Here is a tiny trained network, its code and every weight. The questions are about switching its units off for an input and a target symbol, where a switched-off unit gives its printed mean instead of its output.

import numpy as np


def w(rows, s, z=0):
    codes = np.array(rows[::2]) - 128.0
    scale = np.full(codes.shape[1], s)
    scale[-1] = z or s
    return codes * scale


def f(y):
    return y / 2 * (1 + np.tanh(0.7978845608 * (y + 0.044715 * y**3)))


def softmax(a):
    e = np.exp(a - a.max(-1, keepdims=True))
    return e / e.sum(-1, keepdims=True)


def log_softmax(a):
    a = a - a.max(-1, keepdims=True)
    return a - np.log(np.exp(a).sum(-1, keepdims=True))


def net(x, mask):
    ids = ['ΓΔΘβζμτφψω'.index(c) for c in x.split()]
    T = len(ids)
    res = E[ids] + P[:T]
    q, k, v = (res @ M[0].T for M in (Q, K, V))
    z = softmax(np.where(np.tri(T) > 0, q @ k.T / 3**0.5, -1e9)) @ v
    res = res + np.where(mask[0], z, O[0][:, -1]) @ O[0][:, :-1]
    y = f(res @ A[0][:, :-1].T + A[0][:, -1])
    res = res + np.where(mask[1:25], y, B[0][:, -1]) @ B[0][:, :-1]
    return log_softmax(res[-1] @ U[:, :-1].T + U[:, -1])


Q, K, V, O, A, B = {}, {}, {}, {}, {}, {}
E = w([
[65,48,142],'Γ',
[77,91,127],'Δ',
[87,167,121],'Θ',
[113,248,113],'β',
[92,213,106],'ζ',
[136,174,214],'μ',
[84,76,120],'τ',
[27,83,71],'φ',
[54,33,148],'ψ',
[109,195,103],'ω',
],0.016)
P = w([
[239,177,104],'0',
[68,164,248],'1',
[71,162,244],'2',
[70,160,245],'3',
[67,164,230],'4',
[61,165,237],'5',
[66,162,245],'6',
[63,159,237],'7',
[62,157,251],'8',
[51,157,238],'9',
[55,157,251],'10',
[62,159,231],'11',
[47,161,255],'12',
[47,167,232],'13',
],0.0038)
Q[0] = w([
[142,132,136],'h1',
[161,120,173],'h1',
[4,165,190],'h1',
],0.039)
K[0] = w([
[147,120,115],'h1',
[127,160,185],'h1',
[254,98,82],'h1',
],0.032)
V[0] = w([
[250,103,198],'h1',
[226,138,30],'h1',
[30,72,240],'h1',
],0.012)
O[0] = w([
[190,109,193,58],'h1',
[189,125,100,1],'h1',
[7,122,148,79],'h1',
],0.016,0.0022)
A[0] = w([
[131,126,106,94],'n1',
[166,113,119,110],'n2',
[131,130,118,121],'n3',
[127,142,128,127],'n4',
[140,184,88,65],'n5',
[95,154,135,254],'n6',
[144,93,121,115],'n7',
[119,155,132,55],'n8',
[129,128,109,124],'n9',
[163,174,150,137],'n10',
[128,185,142,39],'n11',
[111,155,77,66],'n12',
[129,109,117,95],'n13',
[124,172,123,168],'n14',
[112,51,136,48],'n15',
[132,127,147,89],'n16',
[186,134,146,96],'n17',
[110,127,84,80],'n18',
[119,151,149,35],'n19',
[130,66,79,85],'n20',
[148,72,149,107],'n21',
[126,8,94,85],'n22',
[124,144,123,109],'n23',
[125,178,142,32],'n24',
],0.016,0.0062)
B[0] = w([
[118,145,111,129],'n1',
[71,121,143,168],'n2',
[125,129,115,128],'n3',
[132,139,123,136],'n4',
[136,68,105,178],'n5',
[250,67,135,253],'n6',
[66,166,165,131],'n7',
[83,156,124,139],'n8',
[122,129,102,132],'n9',
[148,181,136,199],'n10',
[25,172,135,158],'n11',
[75,113,48,162],'n12',
[86,128,117,121],'n13',
[168,147,125,176],'n14',
[4,175,154,149],'n15',
[106,148,109,133],'n16',
[55,108,157,196],'n17',
[46,133,80,150],'n18',
[77,169,107,149],'n19',
[38,94,115,139],'n20',
[151,111,163,138],'n21',
[140,207,73,152],'n22',
[124,143,129,134],'n23',
[33,166,122,151],'n24',
],0.023,0.014)
U = w([
[84,163,147,50],'Γ',
[106,69,160,78],'Δ',
[150,111,128,224],'Θ',
[121,255,91,29],'β',
[164,198,94,154],'ζ',
[132,173,204,207],'μ',
[88,81,162,81],'τ',
[86,87,141,103],'φ',
[52,182,151,3],'ψ',
[141,149,125,162],'ω',
],0.0095,0.0041)

Each question gives the input, a string of symbols that net reads in full, and the target symbol t.
The units are the heads (3 rows each of Q, K, V and O) and the neurons (one row each of A and B). Each row of codes is followed by its name. A weight is (code - 128) times the scale printed after its matrix; where a second scale follows, it is the last column's (O, A, B and U).
mask holds one flag per unit, heads first, then neurons. A switched-off unit (its flag False) gives its mean, the last column of its rows in O or B, instead of its output. The means were averaged over made-up inputs and are rounded, as every weight is.
A unit's drop is (log p(t) with every unit on - log p(t) with that unit switched off) / (log p(t) with every unit on - log p(t) with every unit switched off).
The circuit of an input: a set's keep is (log p(t) with only the set's units on - log p(t) with every unit switched off) / (log p(t) with every unit on - log p(t) with every unit switched off). Starting from the 12 units with the biggest drops (on a tie, the unit counted first), units are removed one at a time, each time the one whose removal leaves the highest keep (on an exact tie, the one counted first), for as long as the keep stays at least 0.8.
circuit, biggest first: the units of the circuit, biggest drop first
most important unit: the unit with the biggest drop
top k neurons: the k neurons with the biggest drops, biggest first
drop when u is switched off: that unit's drop, to one decimal
input τ τ β τ, target Θ: most important unit => n17
input Θ μ μ μ Γ μ μ τ Δ μ ω, target ζ: circuit, biggest first => [n17 n2]
input φ μ μ τ Γ β β Δ ω, target φ: circuit, biggest first => [h1 n12 n6]
input φ τ μ μ ζ ω Θ, target Θ: top 3 neurons => [n6 n17 n15]
input φ ζ μ μ ψ μ ψ ζ μ μ ω Δ β, target φ: circuit, biggest first => [h1 n5 n12]
input μ β Θ ω μ Θ μ φ Γ ζ μ μ Θ, target μ: top 3 neurons => [n5 n12 n18]
input Θ Θ μ β μ β β Γ μ φ μ Θ, target Θ: top 2 neurons => [n10 n22]
input φ Γ μ β ζ, target φ: circuit, biggest first => [h1 n5 n12]
input β Θ μ, target ψ: top 4 neurons => [n6 n17 n2 n10]
input φ μ μ β, target φ: top 3 neurons => [n5 n6 n10]
input Θ μ μ μ μ μ τ Θ μ ω β Θ β, target ζ: top 3 neurons => [n5 n17 n15]
input μ φ μ μ ψ μ ψ, target ψ: drop when n22 is switched off => 0.5
input μ μ τ β, target μ: drop when n3 is switched off => 0.0
input μ Θ ζ, target μ: drop when h1 is switched off => 1.1
input μ μ Γ Θ ψ β β, target μ: circuit, biggest first => [h1]
